Below is a small trained network, with its code and all its weights. Each question gives an input and a class and asks what happens when units are switched off, that is, made to give their printed mean instead of their output.

import numpy as np


def w(rows, s, z=0):
    codes = np.array(rows[::2]) - 128.0
    scale = np.full(codes.shape[1], s)
    scale[-1] = z or s
    return codes * scale


def f(y):
    return np.maximum(y, 0)


def log_softmax(a):
    a = a - a.max(-1, keepdims=True)
    return a - np.log(np.exp(a).sum(-1, keepdims=True))


def net(x, mask):
    res = np.array(x, float).reshape(1, 8) / 4 @ E
    y = f(res @ A[0][:, :-1].T + A[0][:, -1])
    res = res + np.where(mask, y, B[0][:, -1]) @ B[0][:, :-1]
    return log_softmax(res[-1] @ U[:, :-1].T + U[:, -1])


A, B = {}, {}
E = w([
[44,190,210,221,207,108],'x0',
[128,114,104,154,149,158],'x1',
[36,240,36,144,73,254],'x2',
[128,131,131,125,126,124],'x3',
[34,95,51,70,221,76],'x4',
[128,148,159,93,96,85],'x5',
[196,234,60,139,239,113],'x6',
[127,138,141,113,112,106],'x7',
],0.0078)
A[0] = w([
[7,77,131,49,177,113,113],'N0',
[196,146,211,225,113,131,100],'N1',
[160,55,179,163,198,68,91],'N2',
[171,238,115,163,197,93,80],'N3',
[214,121,104,162,51,147,110],'N4',
[49,95,194,180,107,128,112],'N5',
[87,119,214,205,175,89,88],'N6',
[95,57,150,103,105,161,111],'N7',
[114,177,84,103,91,217,87],'N8',
[217,165,78,63,193,165,143],'N9',
[50,114,107,160,217,65,114],'N10',
[202,95,27,19,60,125,146],'N11',
[202,143,163,133,76,193,96],'N12',
[177,98,183,115,141,64,125],'N13',
[39,213,173,147,124,188,57],'N14',
[79,168,123,201,71,61,95],'N15',
[160,215,93,154,166,117,77],'N16',
[84,51,156,144,61,141,81],'N17',
[235,43,163,141,191,77,45],'N18',
[101,88,39,59,125,91,99],'N19',
[98,142,110,75,164,187,2],'N20',
[254,223,124,126,177,133,149],'N21',
[224,129,145,247,29,118,59],'N22',
[99,100,154,126,86,124,16],'N23',
[125,231,73,111,77,180,64],'N24',
[28,213,67,96,31,190,94],'N25',
[43,168,83,150,123,119,123],'N26',
[204,112,86,106,77,173,70],'N27',
[220,53,23,7,59,164,152],'N28',
[154,207,185,209,72,174,86],'N29',
[35,38,111,164,15,136,90],'N30',
[46,16,177,200,56,159,124],'N31',
[91,166,160,166,131,75,186],'N32',
[132,87,34,65,206,104,142],'N33',
],0.009,0.0051)
B[0] = w([
[100,132,148,55,187,137,206],'N0',
[62,117,144,84,176,141,199],'N1',
[169,65,159,151,107,151,216],'N2',
[129,178,86,157,102,87,213],'N3',
[80,145,155,66,143,132,183],'N4',
[121,192,87,164,104,122,188],'N5',
[129,129,164,174,119,175,201],'N6',
[168,153,55,118,135,95,173],'N7',
[176,80,119,115,130,131,199],'N8',
[116,154,78,133,97,63,206],'N9',
[90,134,150,99,114,146,211],'N10',
[101,155,144,195,79,168,236],'N11',
[107,87,156,62,182,93,182],'N12',
[158,99,132,130,100,149,203],'N13',
[155,77,157,163,119,162,204],'N14',
[126,141,141,154,115,115,165],'N15',
[107,161,84,153,89,70,188],'N16',
[156,187,104,125,111,79,185],'N17',
[193,66,150,115,98,127,219],'N18',
[73,109,157,88,253,118,193],'N19',
[153,120,133,107,143,110,145],'N20',
[127,187,72,115,95,76,228],'N21',
[90,93,141,59,159,89,192],'N22',
[135,151,103,115,142,134,145],'N23',
[175,79,136,120,116,111,209],'N24',
[207,46,155,113,128,156,247],'N25',
[144,97,168,133,159,148,187],'N26',
[72,161,187,143,171,177,176],'N27',
[91,138,156,214,99,176,255],'N28',
[88,144,165,73,183,158,208],'N29',
[124,195,48,121,104,69,213],'N30',
[127,179,65,135,67,73,221],'N31',
[135,155,160,173,120,140,193],'N32',
[102,111,132,99,108,110,220],'N33',
],0.011)
U = w([
[167,181,38,123,112,38,81],'0',
[255,34,140,126,134,129,2],'1',
[72,160,179,208,150,170,242],'2',
[56,117,149,43,219,97,19],'3',
],0.012,0.0041)

Each question gives the input, the list of numbers given to net, and the class t.
The units are the neurons (one row each of A and B). Each row of codes is followed by its name. A weight is (code - 128) times the scale printed after its matrix; where a second scale follows, it is the last column's (A, B and U).
mask holds one flag per neuron, in row order. A switched-off neuron (its flag False) gives its mean, the last column of its row in B, instead of its output. The means were averaged over made-up inputs and are rounded, as every weight is.
A unit's drop is (log p(t) with every unit on - log p(t) with that unit switched off) / (log p(t) with every unit on - log p(t) with every unit switched off).
The circuit of an input: a set's keep is (log p(t) with only the set's units on - log p(t) with every unit switched off) / (log p(t) with every unit on - log p(t) with every unit switched off). Starting from the 12 units with the biggest drops (on a tie, the unit counted first), units are removed one at a time, each time the one whose removal leaves the highest keep (on an exact tie, the one counted first), for as long as the keep stays at least 0.8.
units of the circuit, in order: the units of the circuit, biggest drop first
unit that matters most: the unit with the biggest drop
k most important neurons: the k neurons with the biggest drops, biggest first
drop of u: that unit's drop, to one decimal
input [-8,-7,-7,-7,4,1,5,-7], class 2: 3 most important neurons => N28, N11, N25
input [7,-7,-7,-5,-1,-6,5,1], class 1: unit that matters most => N18
input [1,0,-3,-8,3,-8,-3,3], class 0: 4 most important neurons => N25, N29, N31, N1
input [5,-1,1,7,-1,-8,-5,2], class 0: 3 most important neurons => N31, N28, N30
input [0,5,3,6,1,-6,2,7], class 1: 2 most important neurons => N30, N31
input [6,-6,7,7,-5,6,3,3], class 1: 2 most important neurons => N25, N24
input [-2,-1,-4,-4,8,-2,-8,-2], class 0: 2 most important neurons => N31, N30
input [-8,4,4,-8,-5,0,-3,3], class 2: 2 most important neurons => N28, N11
input [7,4,8,4,2,-1,-7,7], class 1: 3 most important neurons => N25, N14, N26
input [-7,-5,-6,8,-6,1,2,-7], class 2: 4 most important neurons => N28, N11, N27, N25
input [-5,-1,4,-3,2,8,-1,-1], class 2: 3 most important neurons => N28, N11, N18
input [-3,2,3,1,-5,3,0,4], class 3: units of the circuit, in order => N12, N4
input [1,-5,6,-6,-6,-6,1,8], class 1: 2 most important neurons => N25, N24
input [7,0,-2,8,6,7,6,-6], class 2: units of the circuit, in order => N6
input [-5,-5,-4,-6,-6,2,5,3], class 3: 3 most important neurons => N22, N12, N4
input [-8,-3,2,-7,-7,-6,5,5], class 2: 3 most important neurons => N28, N11, N27
input [-2,7,-1,-2,5,-8,-5,6], class 0: 2 most important neurons => N31, N30
input [-8,1,3,-5,7,-7,4,8], class 2: 2 most important neurons => N28, N11
input [4,-8,-6,2,4,-7,-6,-4], class 0: drop of N26 => 0.1
input [-8,2,3,7,-1,-4,6,5], class 2: units of the circuit, in order => N28
input [3,3,-4,-4,-4,2,-5,4], class 0: drop of N31 => 0.3
input [5,-8,0,-7,-6,-1,0,-3], class 3: drop of N11 => 0.3
input [-3,-3,-7,1,-8,-7,0,2], class 3: drop of N25 => 0.2
